Small tables with named rows and columns. After each table, cells are looked up by row and column.

Table Zibigev
	Vube	Mivof	Benis	Mito	Nodenak
Gavobi	77.24	-18.43	65.50	-74.50	50.31
Rinosim	-23.25	62.50	-40.11	65.29	-55.41
Misifi	-21.42	-26.99	-19.18	14.94	-13.48
Kefiros	-9.60	-25.38	-18.69	66.12	-18.62
Viga	48.10	-84.95	29.46	-30.37	22.08
Vikebak	-69.56	78.03	-68.68	58.94	-61.19
Dunase	73.31	-67.66	72.49	-51.31	71.38

Mito of Vikebak: 58.94
Vube of Viga: 48.10
Benis of Viga: 29.46
Vube of Gavobi: 77.24
Benis of Rinosim: -40.11
Mivof of Kefiros: -25.38
Nodenak of Gavobi: 50.31
Vube of Misifi: -21.42
Mivof of Viga: -84.95
Mivof of Rinosim: 62.50
Mivof of Misifi: -26.99
Mito of Misifi: 14.94
Row with the largest Nodenak: Dunase

Kebegid =
cols = Betis, Nef, Fozibon
Vum: [-49.63, -57.43, 31.23]
Taz: [-39.23, -72.77, 47.02]
Kigoke: [7.22, -13.12, 72.33]
Vokan: [10.42, 15.65, -18.68]
Zetema: [-6.37, 13.87, -29.44]
Detur: [78.33, 89.45, -10.70]
Fiped: [14.55, -1.38, 50.77]

Nef of Vokan = 15.65
Betis of Kigoke = 7.22
Betis of Vokan = 10.42
Nef of Kigoke = -13.12
Nef of Vum = -57.43
Fozibon of Vum = 31.23
Fozibon of Zetema = -29.44
Nef of Taz = -72.77
Fozibon of Taz = 47.02
Fozibon of Fiped = 50.77
Betis of Fiped = 14.55
Fozibon of Vokan = -18.68
Betis of Detur = 78.33
Betis of Vum = -49.63
Fozibon of Kigoke = 72.33

Sol:
cols = Kude, Dugapub, Zage
Mamover: [0.6, 0.5, 0.6]
Vep: [0.7, 0.1, 0.2]
Zulib: [0.1, 0.7, 0.6]
Zego: [1.0, 0.4, 0.3]
Ratef: [0.6, 0.2, 0.5]
Duv: [0.6, 0.2, 0.5]
Doma: [0.6, 0.4, 0.6]
Tomesif: [1.0, 0.2, 0.4]
Kugogam: [0.4, 0.7, 0.6]

Mamover, Zage: 0.6
Zego, Kude: 1.0
Ratef, Zage: 0.5
Zulib, Zage: 0.6
Duv, Kude: 0.6
Zulib, Dugapub: 0.7
Zulib, Kude: 0.1
Duv, Dugapub: 0.2
Zego, Zage: 0.3
Mamover, Kude: 0.6
Kugogam, Kude: 0.4
Tomesif, Kude: 1.0

Doguzu:
|  | Sot | Laseg | Senomas | Tiz | Vake | Paturan | Rikuz | Pura |
|---|---|---|---|---|---|---|---|---|
| Rabo | 48 | 61 | 47 | 41 | 44 | 57 | 66 | 55 |
| Pilot | 39 | 42 | 44 | 54 | 61 | 43 | 25 | 57 |
| Vesan | 53 | 43 | 40 | 30 | 46 | 52 | 50 | 53 |
| Sakisud | 51 | 44 | 35 | 50 | 59 | 52 | 25 | 63 |
| Viga | 72 | 38 | 43 | 58 | 45 | 54 | 48 | 47 |
| Git | 44 | 29 | 54 | 53 | 37 | 30 | 35 | 40 |
| Mipoku | 58 | 47 | 51 | 41 | 47 | 52 | 56 | 47 |
| Medog | 29 | 49 | 46 | 45 | 63 | 45 | 27 | 62 |
| Feg | 47 | 58 | 49 | 35 | 56 | 60 | 53 | 58 |
| Gipu | 45 | 52 | 46 | 31 | 52 | 50 | 43 | 57 |
| Nipabes | 34 | 54 | 33 | 55 | 65 | 46 | 29 | 78 |
| Sus | 39 | 29 | 52 | 56 | 43 | 31 | 25 | 37 |
| Gub | 56 | 48 | 44 | 49 | 47 | 50 | 47 | 52 |
| Dom | 35 | 46 | 46 | 49 | 65 | 44 | 24 | 61 |

Senomas of Gipu: 46
Sot of Sakisud: 51
Vake of Viga: 45
Vake of Sakisud: 59
Vake of Sus: 43
Pura of Viga: 47
Senomas of Dom: 46
Vake of Git: 37
Rikuz of Sakisud: 25
Senomas of Pilot: 44
Paturan of Gipu: 50
Laseg of Gub: 48
Tiz of Pilot: 54
Paturan of Mipoku: 52
Rikuz of Nipabes: 29

Kob.tsv
	Lib	Lefe
Pupov	5.7	-0.4
Ginag	-7.7	13.5
Sas	-50.2	-67.0
Duko	17.1	-19.5
Tamir	29.6	10.3
Fir	28.1	-20.7
Lufe	-14.9	50.6
Kagun	8.3	24.1
Bafid	-4.0	-22.9
Vunisu	-10.5	18.6
Ket	-9.4	-20.5
Fudelos	-5.4	-9.3

Lib of Bafid is -4.0
Lib of Lufe is -14.9
Lefe of Pupov is -0.4
Lefe of Kagun is 24.1
Lib of Ket is -9.4
Lib of Ginag is -7.7
Lib of Sas is -50.2
Lefe of Ginag is 13.5
Lib of Tamir is 29.6
Lefe of Duko is -19.5
Lefe of Fudelos is -9.3
Lefe of Vunisu is 18.6
Lib of Duko is 17.1
Lib of Vunisu is -10.5
Lib of Kagun is 8.3
Lefe of Lufe is 50.6
Lib of Fudelos is -5.4
Row with the largest Lib: Tamir

Table Let
         Gizu  Kimom  Gopive  Lafavoz  Dakesa  Dusibit
Mov       1.0    4.1    -1.3      4.5     2.5      3.5
Bepod    -1.2    8.5    -2.4     -1.4     4.5      7.7
Begu     -0.9    8.0    -1.5     -0.2     4.7      8.3
Zeranon   7.5   -2.8    -0.4      6.0    -0.2     -0.3
Rog       4.3   -5.7     7.2     -3.2    -4.3     -4.4
Dotabut  -0.1    2.4     3.2      4.1     3.5      1.0
Zazanub  -4.0    9.0    -0.7      0.9     5.7      7.3
Muv      -0.5    6.8    -3.5      2.0     4.4      7.0
Bam      -1.5    6.3     0.6      6.5     5.5      4.5
Suz       2.2    2.1     0.0      4.4     3.3      2.6

What is the Dakesa of Mov in Let?
2.5
What is the Gopive of Dotabut in Let?
3.2
What is the Gizu of Zazanub in Let?
-4.0
What is the Dusibit of Rog in Let?
-4.4
What is the Dusibit of Suz in Let?
2.6
What is the Dusibit of Dotabut in Let?
1.0
What is the Gizu of Begu in Let?
-0.9
What is the Lafavoz of Bam in Let?
6.5
What is the Dakesa of Bam in Let?
5.5
What is the Dakesa of Dotabut in Let?
3.5
What is the Gizu of Mov in Let?
1.0
What is the Kimom of Rog in Let?
-5.7
What is the Kimom of Bepod in Let?
8.5
What is the Dusibit of Zazanub in Let?
7.3
What is the Gopive of Rog in Let?
7.2
What is the Kimom of Mov in Let?
4.1
What is the Lafavoz of Mov in Let?
4.5
What is the Dakesa of Rog in Let?
-4.3

